Here is a tiny trained network, its code and every weight. The questions are about switching its units off for an input and a class, where a switched-off unit gives its printed mean instead of its output.

import numpy as np


def w(rows, s, z=0):
    codes = np.array(rows[::2]) - 128.0
    scale = np.full(codes.shape[1], s)
    scale[-1] = z or s
    return codes * scale


def norm(h):
    return h / np.sqrt((h * h).mean(-1, keepdims=True) + 1e-5)


def f(y):
    return y / 2 * (1 + np.tanh(0.7978845608 * (y + 0.044715 * y**3)))


def log_softmax(a):
    a = a - a.max(-1, keepdims=True)
    return a - np.log(np.exp(a).sum(-1, keepdims=True))


def net(x, mask):
    res = np.array(x, float).reshape(1, 4) / 4 @ E
    u = 0
    for l in range(2):
        y = f(norm(res) @ A[l][:, :-1].T + A[l][:, -1])
        res = res + np.where(mask[u : u + 12], y, B[l][:, -1]) @ B[l][:, :-1]
        u += 12
    return log_softmax(norm(res)[-1] @ U[:, :-1].T + U[:, -1])


A, B = {}, {}
E = w([
[80,122,212],'x0',
[2,98,62],'x1',
[136,15,118],'x2',
[106,54,215],'x3',
],0.0079)
A[0] = w([
[158,106,176,144],'0.n1',
[88,93,156,167],'0.n2',
[98,110,78,125],'0.n3',
[99,105,73,61],'0.n4',
[78,132,103,90],'0.n5',
[3,154,154,115],'0.n6',
[215,167,160,253],'0.n7',
[87,133,204,67],'0.n8',
[237,82,101,217],'0.n9',
[127,178,112,147],'0.n10',
[61,87,151,182],'0.n11',
[83,130,69,35],'0.n12',
],0.012,0.0031)
B[0] = w([
[107,133,127,179],'0.n1',
[113,153,104,177],'0.n2',
[107,140,103,153],'0.n3',
[162,81,69,143],'0.n4',
[201,151,96,142],'0.n5',
[140,142,173,214],'0.n6',
[2,239,182,254],'0.n7',
[183,117,144,173],'0.n8',
[117,181,162,240],'0.n9',
[141,162,177,149],'0.n10',
[35,165,109,201],'0.n11',
[141,98,125,146],'0.n12',
],0.0083,0.0059)
A[1] = w([
[149,67,185,245],'1.n1',
[181,248,58,253],'1.n2',
[104,109,73,135],'1.n3',
[102,102,128,75],'1.n4',
[120,27,134,147],'1.n5',
[136,116,209,227],'1.n6',
[36,79,176,157],'1.n7',
[98,77,120,122],'1.n8',
[172,53,111,132],'1.n9',
[133,15,180,192],'1.n10',
[173,131,123,123],'1.n11',
[87,136,191,221],'1.n12',
],0.014,0.0044)
B[1] = w([
[122,241,180,166],'1.n1',
[61,97,240,245],'1.n2',
[217,2,180,149],'1.n3',
[161,159,121,127],'1.n4',
[116,157,229,154],'1.n5',
[85,231,62,218],'1.n6',
[106,130,197,226],'1.n7',
[98,104,165,143],'1.n8',
[207,167,208,132],'1.n9',
[52,180,197,167],'1.n10',
[132,194,162,118],'1.n11',
[70,145,104,254],'1.n12',
],0.0078,0.0092)
U = w([
[149,25,156,69],'0',
[247,40,154,128],'1',
[57,236,246,215],'2',
[217,162,116,3],'3',
],0.012,0.0079)

Each question gives the input, the list of numbers given to net, and the class t.
The units are the neurons (one row each of A and B). Each row of codes is followed by its name. A weight is (code - 128) times the scale printed after its matrix; where a second scale follows, it is the last column's (A, B and U).
mask holds one flag per neuron, layer by layer. A switched-off neuron (its flag False) gives its mean, the last column of its row in B, instead of its output. The means were averaged over made-up inputs and are rounded, as every weight is.
A unit's drop is (log p(t) with every unit on - log p(t) with that unit switched off) / (log p(t) with every unit on - log p(t) with every unit switched off).
unit that matters most: the unit with the biggest drop
k most important neurons: the k neurons with the biggest drops, biggest first
k most important neurons of layer l: the k neurons of layer l with the biggest drops, biggest first
drop when u is switched off: that unit's drop, to one decimal
input [-7,3,0,-1], class 0: unit that matters most -> 1.n2
input [-2,4,-1,-6], class 0: 2 most important neurons -> 0.n7, 1.n3
input [5,2,4,-4], class 1: 4 most important neurons of layer 0 -> 0.n7, 0.n9, 0.n4, 0.n5
input [-3,8,7,0], class 1: 2 most important neurons -> 1.n3, 0.n7
input [1,0,6,-8], class 1: 2 most important neurons of layer 0 -> 0.n7, 0.n4
input [-5,0,6,-8], class 1: 3 most important neurons of layer 1 -> 1.n6, 1.n3, 1.n12
input [-6,7,-4,8], class 0: 2 most important neurons of layer 1 -> 1.n3, 1.n6
input [0,1,2,-6], class 1: drop when 0.n7 is switched off -> 0.4
input [3,8,4,-4], class 1: drop when 1.n3 is switched off -> 0.2
input [-7,2,7,-7], class 1: drop when 0.n7 is switched off -> 0.1
input [-8,2,2,3], class 0: drop when 1.n9 is switched off -> -0.1
